Here is a tiny trained network, its code and every weight. The questions are about switching its units off for an input and a class, where a switched-off unit gives its printed mean instead of its output.

import numpy as np


def w(rows, s, z=0):
    codes = np.array(rows[::2]) - 128.0
    scale = np.full(codes.shape[1], s)
    scale[-1] = z or s
    return codes * scale


def f(y):
    return np.maximum(y, 0)


def log_softmax(a):
    a = a - a.max(-1, keepdims=True)
    return a - np.log(np.exp(a).sum(-1, keepdims=True))


def net(x, mask):
    res = np.array(x, float).reshape(1, 4) / 4 @ E
    y = f(res @ A[0][:, :-1].T + A[0][:, -1])
    res = res + np.where(mask, y, B[0][:, -1]) @ B[0][:, :-1]
    return log_softmax(res[-1] @ U[:, :-1].T + U[:, -1])


A, B = {}, {}
E = w([
[75,94,131,247,44,98],'x0',
[33,172,232,132,184,54],'x1',
[39,101,178,85,145,249],'x2',
[105,227,106,224,169,176],'x3',
],0.012)
A[0] = w([
[174,147,155,72,180,159,157],'neuron 1',
[84,147,164,134,121,198,139],'neuron 2',
[77,113,121,168,77,123,53],'neuron 3',
[71,87,154,185,39,121,35],'neuron 4',
[202,120,146,141,127,61,131],'neuron 5',
[71,130,152,129,154,124,98],'neuron 6',
[130,95,72,129,76,190,198],'neuron 7',
[177,126,106,170,123,70,103],'neuron 8',
[68,141,139,169,176,96,148],'neuron 9',
[142,69,161,103,74,80,115],'neuron 10',
[116,216,104,196,149,178,66],'neuron 11',
[86,72,151,120,136,206,158],'neuron 12',
[128,161,63,165,146,173,137],'neuron 13',
[81,189,147,133,174,76,115],'neuron 14',
[139,40,145,89,77,89,252],'neuron 15',
[120,219,135,154,120,145,82],'neuron 16',
[191,99,72,132,147,202,122],'neuron 17',
[81,145,144,65,190,51,89],'neuron 18',
[167,160,66,144,126,22,142],'neuron 19',
[70,154,158,124,112,94,62],'neuron 20',
[87,192,89,163,128,159,31],'neuron 21',
[175,171,104,148,166,61,67],'neuron 22',
[124,174,35,127,103,161,53],'neuron 23',
[167,129,119,101,245,128,104],'neuron 24',
[144,206,119,170,138,135,157],'neuron 25',
],0.012,0.0029)
B[0] = w([
[45,182,54,179,89,199,224],'neuron 1',
[116,141,163,178,174,168,221],'neuron 2',
[102,195,78,170,74,164,195],'neuron 3',
[65,189,64,168,93,149,235],'neuron 4',
[122,142,171,109,167,151,214],'neuron 5',
[148,99,146,149,158,96,195],'neuron 6',
[135,76,156,171,163,147,230],'neuron 7',
[148,141,141,125,154,194,214],'neuron 8',
[132,87,122,145,122,123,210],'neuron 9',
[49,139,108,102,187,115,212],'neuron 10',
[105,109,111,63,127,142,234],'neuron 11',
[139,155,217,114,194,179,234],'neuron 12',
[107,75,148,76,124,116,208],'neuron 13',
[171,71,110,175,128,134,220],'neuron 14',
[59,105,112,84,145,100,243],'neuron 15',
[58,82,105,96,153,100,191],'neuron 16',
[132,72,111,194,122,134,237],'neuron 17',
[149,94,80,175,116,122,233],'neuron 18',
[113,142,177,149,164,164,253],'neuron 19',
[159,87,119,163,155,78,193],'neuron 20',
[77,145,119,76,168,89,196],'neuron 21',
[133,155,180,136,182,210,209],'neuron 22',
[179,80,108,134,132,113,200],'neuron 23',
[88,143,67,168,72,158,217],'neuron 24',
[1,100,141,76,106,113,202],'neuron 25',
],0.0093,0.013)
U = w([
[134,180,251,121,163,159,92],'0',
[112,210,62,153,75,133,127],'1',
[89,91,132,19,141,72,129],'2',
[168,49,131,172,132,86,98],'3',
[126,131,175,112,111,114,254],'4',
[180,198,186,77,42,73,82],'5',
[201,143,151,107,78,51,89],'6',
[169,228,129,72,87,60,72],'7',
],0.013,0.008)

Each question gives the input, the list of numbers given to net, and the class t.
The units are the neurons (one row each of A and B). Each row of codes is followed by its name. A weight is (code - 128) times the scale printed after its matrix; where a second scale follows, it is the last column's (A, B and U).
mask holds one flag per neuron, in row order. A switched-off neuron (its flag False) gives its mean, the last column of its row in B, instead of its output. The means were averaged over made-up inputs and are rounded, as every weight is.
A unit's drop is (log p(t) with every unit on - log p(t) with that unit switched off) / (log p(t) with every unit on - log p(t) with every unit switched off).
The circuit of an input: a set's keep is (log p(t) with only the set's units on - log p(t) with every unit switched off) / (log p(t) with every unit on - log p(t) with every unit switched off). Starting from the 12 units with the biggest drops (on a tie, the unit counted first), units are removed one at a time, each time the one whose removal leaves the highest keep (on an exact tie, the one counted first), for as long as the keep stays at least 0.8.
circuit, biggest first: the units of the circuit, biggest drop first
most important unit: the unit with the biggest drop
k most important neurons: the k neurons with the biggest drops, biggest first
drop when u is switched off: that unit's drop, to one decimal
input [7,-5,-3,-1], class 1: most important neuron => (neuron 4)
input [-8,-5,3,-8], class 1: 2 most important neurons => (neuron 1; neuron 24)
input [6,5,-4,-1], class 1: 4 most important neurons => (neuron 4; neuron 3; neuron 12; neuron 7)
input [-7,4,6,-6], class 1: circuit, biggest first => (neuron 1; neuron 24)
input [5,6,-1,3], class 3: 3 most important neurons => (neuron 14; neuron 1; neuron 20)
input [-6,-4,5,0], class 1: 3 most important neurons => (neuron 1; neuron 24; neuron 19)
input [7,8,-1,4], class 3: 4 most important neurons => (neuron 14; neuron 20; neuron 9; neuron 1)
input [-7,-3,-7,3], class 0: 2 most important neurons => (neuron 22; neuron 19)
input [8,-5,-8,-3], class 0: 2 most important neurons => (neuron 19; neuron 5)
input [6,7,1,2], class 3: 4 most important neurons => (neuron 20; neuron 14; neuron 1; neuron 9)
input [6,7,5,-4], class 3: 3 most important neurons => (neuron 20; neuron 1; neuron 6)
input [-1,-8,5,8], class 2: 3 most important neurons => (neuron 11; neuron 21; neuron 13)
input [-4,-8,-6,1], class 3: 2 most important neurons => (neuron 17; neuron 23)
input [-6,0,-8,0], class 0: most important unit => neuron 22
input [-7,-5,-1,-3], class 1: drop when neuron 1 is switched off => 0.5
input [-1,8,-2,2], class 3: drop when neuron 15 is switched off => 0.0
input [0,-7,4,3], class 3: drop when neuron 17 is switched off => 0.1
